Below are the code and all the weights of a small trained network. Each question names an input and a target symbol and asks about switching units off, where a switched-off unit gives its printed mean instead of its output.

import numpy as np


def w(rows, s, z=0):
    codes = np.array(rows[::2]) - 128.0
    scale = np.full(codes.shape[1], s)
    scale[-1] = z or s
    return codes * scale


def f(y):
    return y / 2 * (1 + np.tanh(0.7978845608 * (y + 0.044715 * y**3)))


def softmax(a):
    e = np.exp(a - a.max(-1, keepdims=True))
    return e / e.sum(-1, keepdims=True)


def log_softmax(a):
    a = a - a.max(-1, keepdims=True)
    return a - np.log(np.exp(a).sum(-1, keepdims=True))


def net(x, mask):
    ids = ['ΛΞΦαζθμω'.index(c) for c in x.split()]
    T = len(ids)
    res = E[ids] + P[:T]
    u = 0
    for l in range(2):
        r = res
        for j in range(2):
            rows = slice(3 * j, 3 * j + 3)
            q, k, v = (r @ M[l][rows].T for M in (Q, K, V))
            z = softmax(np.where(np.tri(T) > 0, q @ k.T / 3**0.5, -1e9)) @ v
            o = O[l][rows]
            res = res + np.where(mask[u + j], z, o[:, -1]) @ o[:, :-1]
        u += 2
        y = f(res @ A[l][:, :-1].T + A[l][:, -1])
        res = res + np.where(mask[u : u + 8], y, B[l][:, -1]) @ B[l][:, :-1]
        u += 8
    return log_softmax(res[-1] @ U[:, :-1].T + U[:, -1])


Q, K, V, O, A, B = {}, {}, {}, {}, {}, {}
E = w([
[216,78,56],'Λ',
[174,92,88],'Ξ',
[224,77,136],'Φ',
[198,126,142],'α',
[73,82,74],'ζ',
[7,118,179],'θ',
[170,106,192],'μ',
[151,221,189],'ω',
],0.015)
P = w([
[154,118,107],'0',
[114,80,147],'1',
[162,65,165],'2',
[158,231,80],'3',
[86,75,177],'4',
[136,50,254],'5',
[162,228,82],'6',
],0.0071)
Q[0] = w([
[19,27,97],'0.h1',
[40,112,238],'0.h1',
[152,239,171],'0.h1',
[1,166,120],'0.h2',
[151,165,142],'0.h2',
[76,165,93],'0.h2',
],0.012)
K[0] = w([
[77,22,63],'0.h1',
[84,203,94],'0.h1',
[153,252,170],'0.h1',
[104,155,72],'0.h2',
[109,142,133],'0.h2',
[108,153,106],'0.h2',
],0.013)
V[0] = w([
[195,159,20],'0.h1',
[75,139,43],'0.h1',
[163,102,163],'0.h1',
[146,120,116],'0.h2',
[202,155,194],'0.h2',
[110,255,69],'0.h2',
],0.0067)
O[0] = w([
[168,101,43,92],'0.h1',
[157,83,110,96],'0.h1',
[125,151,155,156],'0.h1',
[114,162,142,137],'0.h2',
[3,65,112,151],'0.h2',
[187,127,29,1],'0.h2',
],0.0053,0.0037)
A[0] = w([
[235,178,134,254],'0.n1',
[195,59,81,138],'0.n2',
[155,94,133,21],'0.n3',
[17,83,173,129],'0.n4',
[9,179,209,34],'0.n5',
[118,2,159,142],'0.n6',
[183,66,30,184],'0.n7',
[148,95,126,17],'0.n8',
],0.0079,0.0029)
B[0] = w([
[16,144,141,201],'0.n1',
[179,208,207,186],'0.n2',
[210,145,115,115],'0.n3',
[223,108,2,252],'0.n4',
[133,220,86,251],'0.n5',
[226,60,69,235],'0.n6',
[163,193,129,205],'0.n7',
[201,128,119,112],'0.n8',
],0.0061,0.0048)
Q[1] = w([
[63,72,13],'1.h1',
[69,65,1],'1.h1',
[98,78,193],'1.h1',
[158,83,158],'1.h2',
[152,131,184],'1.h2',
[30,159,43],'1.h2',
],0.0068)
K[1] = w([
[188,47,96],'1.h1',
[61,36,57],'1.h1',
[138,108,107],'1.h1',
[134,58,31],'1.h2',
[166,50,206],'1.h2',
[109,254,107],'1.h2',
],0.0093)
V[1] = w([
[78,127,76],'1.h1',
[144,94,67],'1.h1',
[86,213,120],'1.h1',
[128,69,55],'1.h2',
[67,149,70],'1.h2',
[93,143,6],'1.h2',
],0.013)
O[1] = w([
[157,231,165,57],'1.h1',
[196,158,230,191],'1.h1',
[82,180,45,99],'1.h1',
[193,118,231,154],'1.h2',
[125,152,155,3],'1.h2',
[163,255,169,102],'1.h2',
],0.0069,0.0024)
A[1] = w([
[173,168,125,253],'1.n1',
[57,144,19,201],'1.n2',
[139,110,181,117],'1.n3',
[120,16,84,38],'1.n4',
[254,101,175,100],'1.n5',
[113,89,177,239],'1.n6',
[59,158,112,25],'1.n7',
[122,48,227,243],'1.n8',
],0.0087,0.005)
B[1] = w([
[35,200,117,207],'1.n1',
[119,55,129,210],'1.n2',
[150,104,153,151],'1.n3',
[72,107,58,189],'1.n4',
[254,90,61,250],'1.n5',
[70,90,228,193],'1.n6',
[219,91,113,146],'1.n7',
[97,182,180,254],'1.n8',
],0.0063,0.0086)
U = w([
[221,143,39,3],'Λ',
[157,157,157,150],'Ξ',
[125,86,147,149],'Φ',
[36,134,253,182],'α',
[208,156,204,108],'ζ',
[109,218,162,247],'θ',
[115,103,173,90],'μ',
[100,115,27,104],'ω',
],0.0064,0.0042)

Each question gives the input, a string of symbols that net reads in full, and the target symbol t.
The units are the heads (3 rows each of Q, K, V and O) and the neurons (one row each of A and B). Each row of codes is followed by its name. A weight is (code - 128) times the scale printed after its matrix; where a second scale follows, it is the last column's (O, A, B and U).
mask holds one flag per unit, layer by layer, with each layer's heads first. A switched-off unit (its flag False) gives its mean, the last column of its rows in O or B, instead of its output. The means were averaged over made-up inputs and are rounded, as every weight is.
A unit's drop is (log p(t) with every unit on - log p(t) with that unit switched off) / (log p(t) with every unit on - log p(t) with every unit switched off).
The circuit of an input: a set's keep is (log p(t) with only the set's units on - log p(t) with every unit switched off) / (log p(t) with every unit on - log p(t) with every unit switched off). Starting from the 12 units with the biggest drops (on a tie, the unit counted first), units are removed one at a time, each time the one whose removal leaves the highest keep (on an exact tie, the one counted first), for as long as the keep stays at least 0.8.
circuit, biggest first: the units of the circuit, biggest drop first
unit that matters most: the unit with the biggest drop
top k neurons: the k neurons with the biggest drops, biggest first
heads that matter: for each layer, one digit per head in row order, 1 if its drop is at least 0.15 and else 0, layers parted by /
input ω ζ θ, target ζ: circuit, biggest first -> [1.h1, 0.n4, 0.h1, 0.n6]
input μ ω Ξ α, target ω: circuit, biggest first -> [1.h1, 1.h2, 0.n4]
input Λ ω θ θ ω θ Λ, target ω: heads that matter -> 10 / 10
input Λ θ θ, target θ: unit that matters most -> 0.n5
input α μ ω Ξ, target ω: circuit, biggest first -> [1.h2, 1.h1, 0.n4]
input θ ζ θ, target ζ: circuit, biggest first -> [0.n4, 1.h1, 1.h2]
input Λ ζ Λ θ θ Λ Ξ, target θ: heads that matter -> 00 / 01
input θ ζ Λ, target ζ: top 2 neurons -> [0.n4, 0.n1]
input Λ θ ζ Φ θ θ μ, target α: circuit, biggest first -> [0.n4, 1.n5, 0.n6, 0.n1]
input θ ω μ, target ω: heads that matter -> 10 / 11
input θ Φ μ θ θ, target θ: circuit, biggest first -> [0.n5, 1.h2]
input ζ θ θ ζ, target θ: circuit, biggest first -> [1.h2, 1.h1]
input Ξ ζ Ξ, target ζ: circuit, biggest first -> [1.h2, 1.h1]
input ω μ ζ ω, target ω: circuit, biggest first -> [1.h1, 1.h2]
input θ α α, target α: heads that matter -> 00 / 00
input θ θ Ξ Λ Λ ω θ, target ω: heads that matter -> 10 / 01
input ζ Φ θ θ ζ ω Φ, target ω: circuit, biggest first -> [1.h1, 0.h1]
input ω θ ζ ζ, target θ: heads that matter -> 01 / 11
input Λ ζ Ξ, target ζ: unit that matters most -> 1.h2
input ω Λ Ξ ζ μ Λ α, target α: heads that matter -> 01 / 00
